Each row is followed by its class.
[ 31   3   3  -4 -38 -22  11  24  26 -11 -14 -23  -2  -2  27 -16 -31  23
   1  -6 -22  -4  16   7   1  35  10  12 -11  38  -8   8  15  -7  -8]
(22)
[ 27 -12  -1 -15  17   7   3 -19  -3  12  -1  -2  -3 -12  35  19   9  12
  21  15  -2  -8 -31 -14 -11  -2   6  -6 -35  -4   8  22  17  10 -25]
(22)
[ 24  13  -4 -11 -31 -42   8   7  23  -1  -1 -37 -17   0 -20  25 -24  39
   9 -14   9 -24 -21  -4  32  20  37 -11  21  14   8   0  11   5 -13]
(169)
[ 16  23  60   3   6 -51  15  -2  22  21 -13  11   2  14  44   2   6  30
  -2 -41 -16 -21  38 -28  37  16   6  16  76 -17 -10  28  23   5  11]
(169)
[ 44  -7  43 -17 -36 -52   2  -8  10  24   8  25  17  12  39  12  -5  45
  35   2   0  22  19 -19  10 -11 -78   5  28  50   3  17  48  39 -15]
(101)
[-21   3 -37  17 -14  -4 -29 -33 -30  18 -13 -14 -13 -18 -29  33   6  11
  -9  23  23 -15 -61   0  -1 -20  23 -31  -7 -34  13 -27  -1 -33 -12]
(120)
[-32  -3 -13 -23  -1  25  24   0   0  15   9   8  22 -14 -17  -5  13 -16
  21  -7  10  18   1  -5  -6   0   6 -24 -30  -9  -1  30   5  -9  -5]
(169)
[-23   4   6 -26   9  54   5 -23  19  15   2  11  25 -12   8  -4  16 -32
  19   3  25  34 -36 -22  14  13  -3   5 -14  -8  17  55  28   8 -43]
(143)
[  3   8  37 -44 -10   2  26 -11  30 -20  12  21  13  12  10 -19  33   9
  17   7   4  24 -10 -53   2   0 -29  10   1  21  -2  47  47  55 -31]
(29)
[ 36  20  60 -40  17 -17  -9 -17  33  13   2  26  24  22  52 -16  26  20
  28 -16  -1  45 -23 -67  26  13 -28  28  55  45 -15  70  69  59 -42]
(69)
[-39   5 -57  20  50  30  -4  -1  -3   0   5 -27 -23 -47 -30   6   5 -50
 -17  12   2 -30 -43   2  -7  12  68 -13 -86 -65 -10  -6 -53 -95   6]
(27)
[ -48   10  -10   31  -26   25   51   67   24    7   -2  -14   34   -8
    5  -36  -66  -47  -42    1  -34   18   82   59   11   32   11   17
  -39  -28  -24   -2  -65 -114   45]
(29)
[ 17 -13  -4  12  30  -8  17 -11 -23 -33  10  -9  -5   6  40   8   6  16
   5   3  -4 -34   9  -1 -14 -22   8  -8 -19  28   2 -21 -10  -7  31]
(23)
[ -1   2  -3  -2 -24 -10  39  11 -21  43  24 -10  14  -4  -4  12  -2  15
  27 -16  -8   9  38  14  -3   9  10 -18 -49 -21   4   1 -18   1   5]
(169)
[  1  -3 -53  14 -35  -8   2  10  25 -20   3 -49 -22 -23 -28  33 -46  -2
  -7   4  -5 -31  -9  28  10   2  27 -23 -59   0   7 -47 -27 -58  19]
(101)
[  -2   -2  -29  -29    7   42  -25  -51    9   -8   25  -24  -22  -13
  -34   42   30    0   20   31   56  -36 -108  -59   -3  -14   22   -8
   -2  -30   19   20   35   59  -63]
(143)
[-49  25 -23  26  41  65 -12   9   9  39 -12   0 -16 -43 -54  -9  -4 -65
 -26  21  31   8 -60   0  12  36  38  13  10 -77 -10  26 -18 -94 -38]
(27)
[ 12   6 -34   0 -23 -24 -15   2  26 -13 -16 -52 -40 -26 -28  10 -20  22
 -16   3  -2 -39 -37   5  -2  29  73  -8 -31  -7  -4 -27  -5 -30 -12]
(22)
[  4   1  32 -19  -3   3   8  17  20   1   2  37  41  23  44 -52  18 -16
  26  -9 -18  49  27 -22  -4  16 -52  29  -1  39  -6  62  30   3 -10]
(27)
[ -3  -4 -30 -10   6  19  25 -18  -5  -1  36 -31  -5  -6 -29  38  -1  11
   7  35  21 -15 -58 -20  -9 -23  22 -23 -68 -31  19  -6 -18  20 -29]
(29)
[ 26  -6  19 -16 -41 -15  29  -6  20 -11  37  -9   8  37   0   3   5  53
   7   2  13 -23  -4 -59  -1  -1 -31  11  -7 -25   0   3  37  77 -35]
(29)
[  30   -2  -36  -23    2   -1  -23  -44    8   24   34  -38  -34  -20
  -46   66   -2   18   25   31   44   -7 -107  -38    3  -14   30  -28
  -41  -21   33  -12   20   45  -64]
(101)
[ 24  -3 -12  -9  -5 -35 -33 -53  -9 -54  -6 -14 -35   4   2  39  27  44
  -1   1  20 -64 -53 -47  -4 -29  14 -20  -9   0   5 -20  44  32  -2]
(120)
[-66   3 -37  -3  14  42  -1 -18   8  -9   1 -15  10 -33 -33 -11  18 -42
  -9  -2  13  -8 -12   1 -17   4  48 -20 -73 -24  -3   3 -23 -38   6]
(143)
[-18  -3  -2  36 -35  -3  28  38 -24  19  21 -21  31  39  21 -27 -21  14
 -10  -9 -12  -3  66  29 -25   9   4  -8 -43 -16  -8 -39 -44 -27  42]
(23)
[-39  12 -34 -16  55  55 -29 -45  21   1  -3 -19 -26 -52 -43  22  22 -49
 -10  12  45 -23 -84 -29  15  17  73  -4 -36 -58   6  21   0 -33 -44]
(143)
[  14   -5  -66  -17   27    6  -36  -53    7  -27    6  -54  -46  -39
  -41   49   17    7   15   30   32  -34 -110  -20   18  -18   82  -22
  -26   -7    8  -29    3  -17  -18]
(69)
[-63  11 -18  -4  25  66   0  10  15   9 -19   7  -3 -47 -20 -33  10 -66
 -23   2   0   7  -6   6 -31  30  44  -9 -57 -42 -31  31 -16 -79   1]
(22)
[  1   5 -20   8  19  27   2   6  -3  24  15 -15   2  -5  -4   7  -5 -22
  11  22   8  15 -45  -6   6  10  16  -1 -36 -27  15  20 -15 -24 -31]
(27)
[ 46  -3  26 -25  -6 -24  21 -20   6  13  34  -3   3  23  14  20   3  54
  22  25  16   2 -31 -44  15  -7 -16   7  -5  -5  12  19  23  76 -52]
(29)
[-11  25 -23   7 -32 -12 -12  -9 -15  26   9 -31 -16  -3 -29  29  -8  17
 -22  -2   9  -3 -48  -4   3   8  52 -15 -33 -41   4 -16 -17 -10 -21]
(120)
[  9  30 -10 -16  11  28 -18  -7  40  -5 -12 -38 -59 -44 -39  15  -8 -23
 -21   6  23 -18 -93 -31   7  43  79  19  25 -25  -4  27  28 -15 -57]
(22)
[  9 -19  14   0 -38  -6  35  27 -24   0  30   6  26  33  34 -25  -4  33
  11  -2  10  -8  58  -7 -33   6 -49 -11 -36   4 -18  -8  12  13  18]
(23)
[ 26  -1  25   9  40 -30   1  -5 -12 -34   1   1 -13  10  49  -1  13  19
   2  -6  -5 -44   7 -24 -13 -15   2   0  16  28 -16  -4   6   1  29]
(23)
[  4  18  -5   4 -18 -22 -12  -8 -18  13   0 -11  -2   0  16  18  -6  10
  -4  -2 -10   5 -14   0  -2  -2  17  -7 -28   2   3   1  -6 -13   1]
(120)
[ -1  11  -1   9  30  42 -18  -2  18  14   4   8   4   5  10 -11   6 -38
  10   9   6  19 -62 -31  17   8   1  30  30 -16   7  46   6 -11 -41]
(27)
[-14  20  31   1 -28 -33  15  15  -2  65  -5   1  13   7 -27  10  -1  33
  -1 -11  14   0  16  -2  15  20   1 -13  44 -38  -6   9   7  -2 -14]
(169)
[ 41 -31  14   2 -26 -35  16 -11  -7 -16  14   8   2  20  46   7  20  50
  11  -9  -2 -28  32 -11 -25 -19 -45   1  -5   5  -3  -4  27  29  -9]
(128)
[-14 -16 -16 -27  57  53   8 -16 -12 -24   5  18   2 -29  15  -7  21 -43
  20  28  29  19 -50 -17 -24 -14  -9 -18 -29  34   1  37  24 -26 -13]
(23)
[ 11  11  -3  -2 -33 -20  13  10   4  44  24 -36  23  19   6   7 -15  34
   6  -9  -3  30  -1 -11  13  18  21 -10 -43 -12  -2  -6  -7  13 -18]
(69)
[ -4   8 -36  10  14  -1  -9  14   4 -35  -6 -48 -39 -20 -33  10 -26  -1
 -22  15  26 -47 -38  15   2  22  65 -20 -36  11  -9 -34 -25 -64  12]
(23)
[-28  -9 -19 -11  41  68  -3 -25   6  -4  -4  17  -2 -37 -12   1  30 -61
   3  18  34  25 -68 -10 -13   0  10   5 -11  -9   6  50  20 -29 -53]
(128)
[ 18  -5 -26  -1 -14   5   7 -10 -12  31  30 -30   4   7  -9  22   8  12
  28  30  17  16 -61 -25  -2  -1   4  -9 -34 -25  36   3  10  27 -47]
(27)
[-45   1 -28 -11  11  44   4   2  21  -7  10   4   0 -36 -32  -3  -7 -55
  -7  -2   9  10  -9   3 -15   3  14 -18 -72 -20 -16   9 -12 -56   7]
(101)
[ -9 -15 -21  17  15  19  17  17 -16  25   9  -1  15 -17  26   3 -12 -31
  -5   3  -8  11  17  45 -17   4  14  -2 -71 -18  -6  10 -49 -64  -3]
(128)
[-47 -15 -49   6  21  45  16   8  -4 -10   7  -7  30 -37  -3 -24  -5 -53
   0  -3 -10  22  19  14 -21  -4  18 -24 -97  -1 -27   0 -26 -80  32]
(69)
[ 28   2  10 -16  16   2  -4 -30  -2  27  14  -6   0  -8  30  27   8  12
  27   6  11   8 -19 -12  15   0   7   7 -13  -5  22  26   9  28 -35]
(143)
[ 29 -17 -13   9  38 -36 -24 -65  -7 -46  -5 -27 -20 -10  29  44  28  27
  22   7   1 -73 -39 -27   7 -46  34 -12   0  19  27 -27   8  34  15]
(143)
[ 34   0  49   9 -47 -68  -7  13   6  49  -5  12  25  41  30 -14   7  61
   9  -6  -3  15  24  -6  -5  11 -46  13  55  16  -3  11  24  39 -37]
(128)
[-55  19 -19  10  17  79   6  25 -19  53  12  -7  -7 -27 -55  -8 -16 -51
 -24  33  56  33 -64  12 -13  27  34 -19  -4 -50 -10  16 -23 -62 -40]
(23)
[ 22   0  34 -12 -33  33  29  14   9  28  28  25  34  37  41 -21   5   3
  24   3  13  48  -9 -43  13  17 -73  36  35  -6  11  65  51  45 -55]
(27)
[ -52   -3  -40   35   12   37    5   22   -9   27   -9   -1   10  -31
  -17  -21   -8  -47  -17   20   -1    4    5   29   -7   12    6   -8
  -37  -53  -13   -2  -43 -113   15]
(27)
[-32  24 -29  -7  -6  57  -2  -9   3  50  26 -34   1 -20 -46  19  -5 -27
   2  11  33  25 -52  -1   7  30  55  -2 -55 -50  19  16 -25   2 -56]
(143)
[ 66 -13  35 -23 -61 -58 -16 -34 -10 -26  10  13   9  59  54  15  20  84
  31  -9   8 -15 -10 -56   4 -25 -61   3  30  41  13   7  80 105 -23]
(120)
[-59   1 -34   7  31  84   8   8   9  15  -4  14   5 -49 -21 -25   7 -88
 -19   1  14  38 -26  29 -13  24  35  10 -43 -38 -15  38 -30 -94 -28]
(128)
[ 24   0   7  -6   4 -30   9   8 -17  17  24 -21   0  15  24   7  -5  33
   9  10  11  -9  -6 -14 -14   8   8 -14 -35  10  -1  -5  -4  11  -5]
(23)
[ 20  31  24  -2  -3 -47 -19 -10  43 -33 -23 -28 -23  -7  22   2  -8  24
  -9 -28 -11 -43   8 -13  36  31  42  28  22  35  -7   8   6 -10   6]
(143)
[  3  14  -4  -6 -11  17   6   7   3  34   7 -23 -13 -13  -2   8  -9   6
  -6  10   3   1 -18  -2 -13  27  35  -3 -36 -27  -4  14  -6  -4 -30]
(22)
[ 39  -8   3 -13 -46 -74  19  11  12   5  -2 -21   9   7  30  12 -24  57
  29 -13 -16  -9  33  12  29   9  -4  -7  10  45   8  -1  11  -1  15]
(169)
[ 20   5 -26   0 -48 -24   6  16  30  13   7 -56  18  16   1  12 -44  27
   2  -3  -3  24 -32  -1  32  17  28  -4  -5  22  11 -12   5  -9 -19]
(69)
[ -8 -10  12  17 -39 -27  28  17  -2  27  12   4  35  22   5 -20 -13  34
   2  12 -10   1  49   6  -6   0 -30  -5 -19 -28  -9 -18 -16  -8   9]
(29)
[ 15   2  10  18 -23 -26   4   0  21   2   9 -17   4  22  12  20 -20  20
  -2 -19 -12 -22  21  -6  11  -7  -3  -3  -9 -13   7 -28  -3   8  14]
(101)
[ 12   6   4   9 -32 -16   7  46  34  -2 -11  -5  17   6  25 -44 -34 -13
   0 -16 -27  31  42  20  21  46 -14  38  -3  29  -8  20  -1 -60   4]
(27)
[-12  23 -20  14 -30 -18   5  12  42 -27   2 -57 -22   3 -65   4 -28  21
 -30   4  11 -41 -29  -7  16  28  67  -2 -27 -27   0 -36 -22 -19 -10]
(29)
[  2 -13 -30  -2 -13  19   1  -8  -2  14  30 -29   8   3 -12  23  -7  14
   3   6  27 -14 -36 -31  -2  -5   7 -13 -39 -43  -9 -11  11   5 -23]
(69)
[ 16 -29 -20 -22  32  20  -2 -26  -1 -42   5  25   7 -15  25 -17  38 -16
  45  18  -1   7 -31 -34 -16 -22 -37   0 -34  42   6  35  37   5 -15]
(27)
[ 47   5  13 -11  -5 -34   1 -12   3  13  17 -12  -2  21  16  14  19  38
  32   8   1   1 -43 -42  10   4 -11  10  -2   7  22  17  28  51 -43]
(27)
